Here is a tiny trained network, its code and every weight. The questions are about switching its units off for an input and a class, where a switched-off unit gives its printed mean instead of its output.

import numpy as np


def w(rows, s, z=0):
    codes = np.array(rows[::2]) - 128.0
    scale = np.full(codes.shape[1], s)
    scale[-1] = z or s
    return codes * scale


def norm(h):
    return h / np.sqrt((h * h).mean(-1, keepdims=True) + 1e-5)


def f(y):
    return y / 2 * (1 + np.tanh(0.7978845608 * (y + 0.044715 * y**3)))


def log_softmax(a):
    a = a - a.max(-1, keepdims=True)
    return a - np.log(np.exp(a).sum(-1, keepdims=True))


def net(x, mask):
    res = np.array(x, float).reshape(1, 6) / 4 @ E
    u = 0
    for l in range(2):
        y = f(norm(res) @ A[l][:, :-1].T + A[l][:, -1])
        res = res + np.where(mask[u : u + 13], y, B[l][:, -1]) @ B[l][:, :-1]
        u += 13
    return log_softmax(norm(res)[-1] @ U[:, :-1].T + U[:, -1])


A, B = {}, {}
E = w([
[127,159,121,191,253,118],'x0',
[54,180,106,42,178,95],'x1',
[128,134,130,129,126,133],'x2',
[128,124,129,129,127,123],'x3',
[127,127,127,129,127,128],'x4',
[184,184,40,141,109,83],'x5',
],0.012)
A[0] = w([
[122,166,115,87,129,113,197],'0.n1',
[138,95,112,227,136,134,154],'0.n2',
[123,130,113,155,118,128,54],'0.n3',
[183,83,119,156,107,150,226],'0.n4',
[97,138,121,141,188,114,34],'0.n5',
[107,154,148,142,175,100,36],'0.n6',
[142,107,109,194,166,161,3],'0.n7',
[158,80,134,160,73,124,103],'0.n8',
[141,159,154,196,211,88,192],'0.n9',
[174,181,5,146,102,80,248],'0.n10',
[151,181,141,129,123,157,165],'0.n11',
[108,115,143,163,178,143,39],'0.n12',
[103,135,128,145,138,101,36],'0.n13',
],0.017,0.0057)
B[0] = w([
[49,57,126,165,103,52,167],'0.n1',
[129,78,254,116,76,61,210],'0.n2',
[90,193,123,114,119,142,123],'0.n3',
[113,130,62,182,105,237,217],'0.n4',
[169,125,9,69,93,188,160],'0.n5',
[134,106,2,84,123,157,152],'0.n6',
[142,183,223,239,85,72,163],'0.n7',
[129,95,54,77,203,220,191],'0.n8',
[102,135,90,237,226,100,238],'0.n9',
[211,234,225,55,132,205,247],'0.n10',
[106,39,134,134,110,137,139],'0.n11',
[239,21,72,119,142,40,161],'0.n12',
[133,123,116,104,136,174,123],'0.n13',
],0.0076,0.013)
A[1] = w([
[86,112,90,83,153,90,213],'1.n1',
[129,172,120,13,228,77,119],'1.n2',
[150,158,133,63,35,152,4],'1.n3',
[96,135,172,25,58,42,78],'1.n4',
[15,65,86,117,129,73,64],'1.n5',
[3,54,89,188,120,141,189],'1.n6',
[65,33,112,101,42,129,20],'1.n7',
[174,158,205,206,137,84,29],'1.n8',
[40,21,63,191,117,112,181],'1.n9',
[114,185,92,139,229,114,25],'1.n10',
[149,106,157,161,30,115,134],'1.n11',
[156,154,198,76,112,143,129],'1.n12',
[183,103,76,199,161,142,165],'1.n13',
],0.015,0.0037)
B[1] = w([
[196,154,136,111,76,131,180],'1.n1',
[112,60,81,99,221,125,208],'1.n2',
[195,16,177,165,170,59,190],'1.n3',
[119,181,225,63,131,7,199],'1.n4',
[185,233,93,166,40,130,188],'1.n5',
[64,99,66,156,119,85,248],'1.n6',
[64,216,162,132,114,249,207],'1.n7',
[54,219,191,192,111,85,206],'1.n8',
[73,65,94,150,98,62,254],'1.n9',
[144,151,99,82,150,242,194],'1.n10',
[149,180,39,106,228,109,177],'1.n11',
[105,76,62,135,74,125,191],'1.n12',
[144,127,190,79,68,99,235],'1.n13',
],0.012,0.0098)
U = w([
[38,34,102,143,72,200,63],'0',
[87,38,170,233,138,27,126],'1',
[56,176,155,69,25,71,141],'2',
[91,81,7,127,165,61,166],'3',
[218,79,169,94,87,205,254],'4',
[151,226,217,219,145,141,104],'5',
[177,96,204,31,168,5,91],'6',
[153,175,88,59,239,197,50],'7',
],0.023,0.004)

Each question gives the input, the list of numbers given to net, and the class t.
The units are the neurons (one row each of A and B). Each row of codes is followed by its name. A weight is (code - 128) times the scale printed after its matrix; where a second scale follows, it is the last column's (A, B and U).
mask holds one flag per neuron, layer by layer. A switched-off neuron (its flag False) gives its mean, the last column of its row in B, instead of its output. The means were averaged over made-up inputs and are rounded, as every weight is.
A unit's drop is (log p(t) with every unit on - log p(t) with that unit switched off) / (log p(t) with every unit on - log p(t) with every unit switched off).
The circuit of an input: a set's keep is (log p(t) with only the set's units on - log p(t) with every unit switched off) / (log p(t) with every unit on - log p(t) with every unit switched off). Starting from the 12 units with the biggest drops (on a tie, the unit counted first), units are removed one at a time, each time the one whose removal leaves the highest keep (on an exact tie, the one counted first), for as long as the keep stays at least 0.8.
units of the circuit, in order: the units of the circuit, biggest drop first
top k neurons: the k neurons with the biggest drops, biggest first
top k neurons in layer l: the k neurons of layer l with the biggest drops, biggest first
drop of u: that unit's drop, to one decimal
input [5,1,2,-5,-5,3], class 7: units of the circuit, in order : [1.n10]
input [0,0,6,-4,-2,-5], class 0: top 2 neurons in layer 0 : [0.n2 0.n9]
input [1,7,-4,2,5,-4], class 3: top 3 neurons : [0.n10 0.n2 1.n2]
input [-1,0,8,6,2,-4], class 0: top 4 neurons : [0.n2 0.n9 0.n10 0.n1]
input [-1,1,-6,8,5,6], class 6: top 2 neurons in layer 0 : [0.n9 0.n4]
input [-1,-3,-4,7,8,-8], class 0: top 2 neurons in layer 0 : [0.n10 0.n9]
input [4,1,2,-8,-4,-8], class 3: top 2 neurons : [0.n10 0.n2]
input [7,1,0,-2,8,-4], class 3: top 3 neurons : [0.n10 0.n6 0.n5]
input [0,7,-2,5,-4,7], class 6: top 3 neurons : [0.n9 0.n1 0.n4]
input [0,-4,-6,5,8,-4], class 0: top 2 neurons : [0.n10 0.n9]
input [-1,-7,-2,3,8,-6], class 0: top 2 neurons in layer 0 : [0.n10 0.n9]
input [0,-3,1,7,-8,-6], class 0: top 2 neurons in layer 0 : [0.n9 0.n10]
input [5,5,7,-6,-3,-8], class 3: drop of 0.n10 : 1.8
input [2,4,-6,-3,2,-3], class 3: drop of 0.n10 : 3.2
input [-5,-1,1,3,2,0], class 0: drop of 0.n10 : 1.2
input [1,-4,8,-1,-7,3], class 5: top neuron in layer 1 : [1.n8]
